Here is a tiny trained network, its code and every weight. The questions are about switching its units off for an input and a target symbol, where a switched-off unit gives its printed mean instead of its output.

import numpy as np


def w(rows, s, z=0):
    codes = np.array(rows[::2]) - 128.0
    scale = np.full(codes.shape[1], s)
    scale[-1] = z or s
    return codes * scale


def softmax(a):
    e = np.exp(a - a.max(-1, keepdims=True))
    return e / e.sum(-1, keepdims=True)


def log_softmax(a):
    a = a - a.max(-1, keepdims=True)
    return a - np.log(np.exp(a).sum(-1, keepdims=True))


def net(x, mask):
    ids = ['ΠΣΦΨαγδζθλμ'.index(c) for c in x.split()]
    T = len(ids)
    res = E[ids] + P[:T]
    u = 0
    for l in range(3):
        r = res
        for j in range(3):
            rows = slice(2 * j, 2 * j + 2)
            q, k, v = (r @ M[l][rows].T for M in (Q, K, V))
            z = softmax(np.where(np.tri(T) > 0, q @ k.T / 2**0.5, -1e9)) @ v
            o = O[l][rows]
            res = res + np.where(mask[u + j], z, o[:, -1]) @ o[:, :-1]
        u += 3
    return log_softmax(res[-1] @ U[:, :-1].T + U[:, -1])


Q, K, V, O = {}, {}, {}, {}
E = w([
[160,182,180,120,115,118],'Π',
[134,105,212,135,130,196],'Σ',
[60,58,134,69,125,157],'Φ',
[155,135,131,68,136,175],'Ψ',
[19,152,129,91,147,63],'α',
[115,133,171,146,151,76],'γ',
[108,86,168,159,165,86],'δ',
[116,143,113,152,221,130],'ζ',
[127,130,61,105,170,44],'θ',
[139,40,138,194,130,39],'λ',
[131,149,98,4,102,141],'μ',
],0.024)
P = w([
[124,138,130,153,69,166],'0',
[123,133,137,131,76,158],'1',
[129,128,149,108,98,150],'2',
[136,126,158,88,119,149],'3',
[140,123,160,76,144,144],'4',
[143,124,157,64,170,137],'5',
[146,120,149,62,204,129],'6',
[142,135,144,53,236,133],'7',
[150,135,168,8,204,147],'8',
],0.015)
Q[0] = w([
[94,112,234,102,175,79],'0.h1',
[107,193,169,136,96,112],'0.h1',
[161,177,111,207,128,65],'0.h2',
[159,136,46,143,101,112],'0.h2',
[85,165,2,196,71,180],'0.h3',
[55,241,174,201,153,126],'0.h3',
],0.0078)
K[0] = w([
[135,188,122,107,192,134],'0.h1',
[127,141,187,125,140,192],'0.h1',
[221,53,110,128,83,154],'0.h2',
[123,161,1,149,61,111],'0.h2',
[158,111,84,223,40,145],'0.h3',
[75,140,69,119,84,146],'0.h3',
],0.0094)
V[0] = w([
[251,132,140,121,138,147],'0.h1',
[141,159,183,157,98,126],'0.h1',
[173,107,103,128,171,101],'0.h2',
[79,149,80,168,163,68],'0.h2',
[91,51,109,91,175,160],'0.h3',
[80,100,73,72,117,89],'0.h3',
],0.012)
O[0] = w([
[43,91,78,115,187,85,64],'0.h1',
[102,78,67,68,95,153,110],'0.h1',
[219,144,159,215,155,208,68],'0.h2',
[102,210,175,111,84,131,96],'0.h2',
[254,94,172,103,40,76,249],'0.h3',
[203,67,190,88,58,133,206],'0.h3',
],0.0073,0.011)
Q[1] = w([
[207,132,2,146,84,142],'1.h1',
[54,153,228,52,121,149],'1.h1',
[117,197,100,221,97,129],'1.h2',
[188,115,29,108,109,147],'1.h2',
[141,156,66,28,141,99],'1.h3',
[116,171,61,217,110,33],'1.h3',
],0.008)
K[1] = w([
[18,53,143,244,25,154],'1.h1',
[206,79,155,93,255,120],'1.h1',
[123,101,73,185,57,172],'1.h2',
[65,78,182,168,86,130],'1.h2',
[112,185,142,91,138,152],'1.h3',
[38,148,114,164,46,65],'1.h3',
],0.008)
V[1] = w([
[65,123,165,125,109,82],'1.h1',
[118,134,129,84,165,82],'1.h1',
[91,68,215,159,156,81],'1.h2',
[116,71,128,179,122,246],'1.h2',
[146,158,102,121,115,116],'1.h3',
[101,113,142,90,127,106],'1.h3',
],0.012)
O[1] = w([
[149,137,211,135,135,163,137],'1.h1',
[138,106,114,129,110,121,153],'1.h1',
[64,202,251,157,168,110,201],'1.h2',
[148,143,180,84,155,40,8],'1.h2',
[116,51,156,184,152,110,95],'1.h3',
[181,115,136,165,142,185,203],'1.h3',
],0.012,0.011)
Q[2] = w([
[101,132,110,137,139,146],'2.h1',
[108,106,85,159,98,62],'2.h1',
[107,152,120,85,64,141],'2.h2',
[119,156,120,150,121,181],'2.h2',
[104,102,198,117,116,167],'2.h3',
[162,155,247,72,109,164],'2.h3',
],0.012)
K[2] = w([
[133,172,107,149,98,111],'2.h1',
[104,178,114,70,90,113],'2.h1',
[34,138,93,69,19,66],'2.h2',
[41,230,106,255,38,128],'2.h2',
[205,166,79,106,155,82],'2.h3',
[154,104,167,165,176,188],'2.h3',
],0.0088)
V[2] = w([
[103,130,114,37,147,195],'2.h1',
[155,202,112,1,123,168],'2.h1',
[171,86,157,141,174,79],'2.h2',
[118,135,114,227,151,126],'2.h2',
[126,147,107,125,119,80],'2.h3',
[26,31,157,51,46,120],'2.h3',
],0.011)
O[2] = w([
[214,209,95,97,203,184,158],'2.h1',
[181,195,23,99,230,201,150],'2.h1',
[163,87,118,133,162,166,95],'2.h2',
[93,103,189,159,71,192,3],'2.h2',
[135,108,213,232,23,142,37],'2.h3',
[102,27,179,2,117,187,193],'2.h3',
],0.0072,0.013)
U = w([
[2,84,79,153,194,194,157],'Π',
[60,182,143,95,229,61,129],'Σ',
[207,168,208,89,116,85,88],'Φ',
[91,51,47,133,187,56,137],'Ψ',
[167,200,172,90,83,135,21],'α',
[44,174,165,124,136,217,161],'γ',
[81,181,204,104,150,127,123],'δ',
[124,157,86,160,114,101,255],'ζ',
[114,87,67,170,72,202,193],'θ',
[87,71,145,121,103,63,92],'λ',
[146,47,78,141,129,146,76],'μ',
],0.0088,0.01)

Each question gives the input, a string of symbols that net reads in full, and the target symbol t.
The units are the heads (2 rows each of Q, K, V and O). Each row of codes is followed by its name. A weight is (code - 128) times the scale printed after its matrix; where a second scale follows, it is the last column's (O and U).
mask holds one flag per head, layer by layer. A switched-off head (its flag False) gives its mean, the last column of its rows in O, instead of its output. The means were averaged over made-up inputs and are rounded, as every weight is.
A unit's drop is (log p(t) with every unit on - log p(t) with that unit switched off) / (log p(t) with every unit on - log p(t) with every unit switched off).
The circuit of an input: a set's keep is (log p(t) with only the set's units on - log p(t) with every unit switched off) / (log p(t) with every unit on - log p(t) with every unit switched off). Starting from all 9 units, units are removed one at a time, each time the one whose removal leaves the highest keep (on an exact tie, the one counted first), for as long as the keep stays at least 0.8.
units of the circuit, in order: the units of the circuit, biggest drop first
most important unit: the unit with the biggest drop
heads that matter: for each layer, one digit per head in row order, 1 if its drop is at least 0.15 and else 0, layers parted by /
input α Σ ζ, target Σ: units of the circuit, in order -> 0.h3; 1.h2
input α μ Σ μ α α, target θ: units of the circuit, in order -> 1.h2; 0.h2
input Φ Π γ λ α, target λ: most important unit -> 2.h1
input Φ Φ μ Φ Π Φ Σ Σ, target Σ: units of the circuit, in order -> 1.h2; 0.h1
input Σ γ Φ Σ μ γ Π Σ, target Π: units of the circuit, in order -> 0.h1; 0.h3
input Φ α Φ Σ Σ α Φ, target α: heads that matter -> 111 / 000 / 000
input Ψ γ μ Σ Σ δ, target Σ: heads that matter -> 010 / 011 / 000
input Φ Σ α Σ, target γ: units of the circuit, in order -> 1.h2; 0.h2
input ζ δ Σ Φ α Σ, target γ: heads that matter -> 000 / 011 / 000
input Σ Σ Φ Ψ γ α θ Σ, target ζ: units of the circuit, in order -> 2.h3; 0.h2; 1.h1; 1.h3
input Φ Σ Φ Σ Φ, target Σ: units of the circuit, in order -> 1.h2; 2.h2
input Σ θ γ α Φ μ θ Σ, target θ: heads that matter -> 000 / 010 / 000
input Φ λ Ψ Σ, target Ψ: heads that matter -> 000 / 010 / 000
input ζ μ Φ, target μ: units of the circuit, in order -> 1.h2
input Π δ Σ Π Φ, target Π: heads that matter -> 101 / 010 / 000
input Φ Φ ζ, target Φ: heads that matter -> 001 / 010 / 000
input α Φ γ Φ Σ δ Φ, target Φ: heads that matter -> 101 / 100 / 000
input ζ Φ Φ α θ, target ζ: heads that matter -> 110 / 010 / 001
input θ Φ Σ α Σ Σ Φ μ, target θ: heads that matter -> 110 / 010 / 000
input Φ Φ Φ Φ Φ μ Σ Ψ γ, target Ψ: most important unit -> 1.h1
input Φ α Φ Φ Φ γ Φ θ, target ζ: heads that matter -> 110 / 110 / 001
input θ α Φ γ ζ Φ Φ θ Σ, target ζ: units of the circuit, in order -> 2.h3; 0.h2; 1.h1
input Ψ α θ λ, target λ: units of the circuit, in order -> 2.h1; 1.h1
input Π δ Σ Φ, target Σ: units of the circuit, in order -> 1.h2; 0.h3
input ζ Σ Π δ γ θ γ, target θ: units of the circuit, in order -> 1.h2; 1.h1
input Σ θ Π, target θ: heads that matter -> 000 / 010 / 001
input μ γ Φ Φ λ α ζ, target λ: most important unit -> 2.h1
input α Φ Φ Φ Φ γ Σ, target δ: heads that matter -> 010 / 011 / 110
input γ Σ λ, target Σ: heads that matter -> 101 / 011 / 000
input λ μ Φ α, target θ: heads that matter -> 000 / 011 / 000
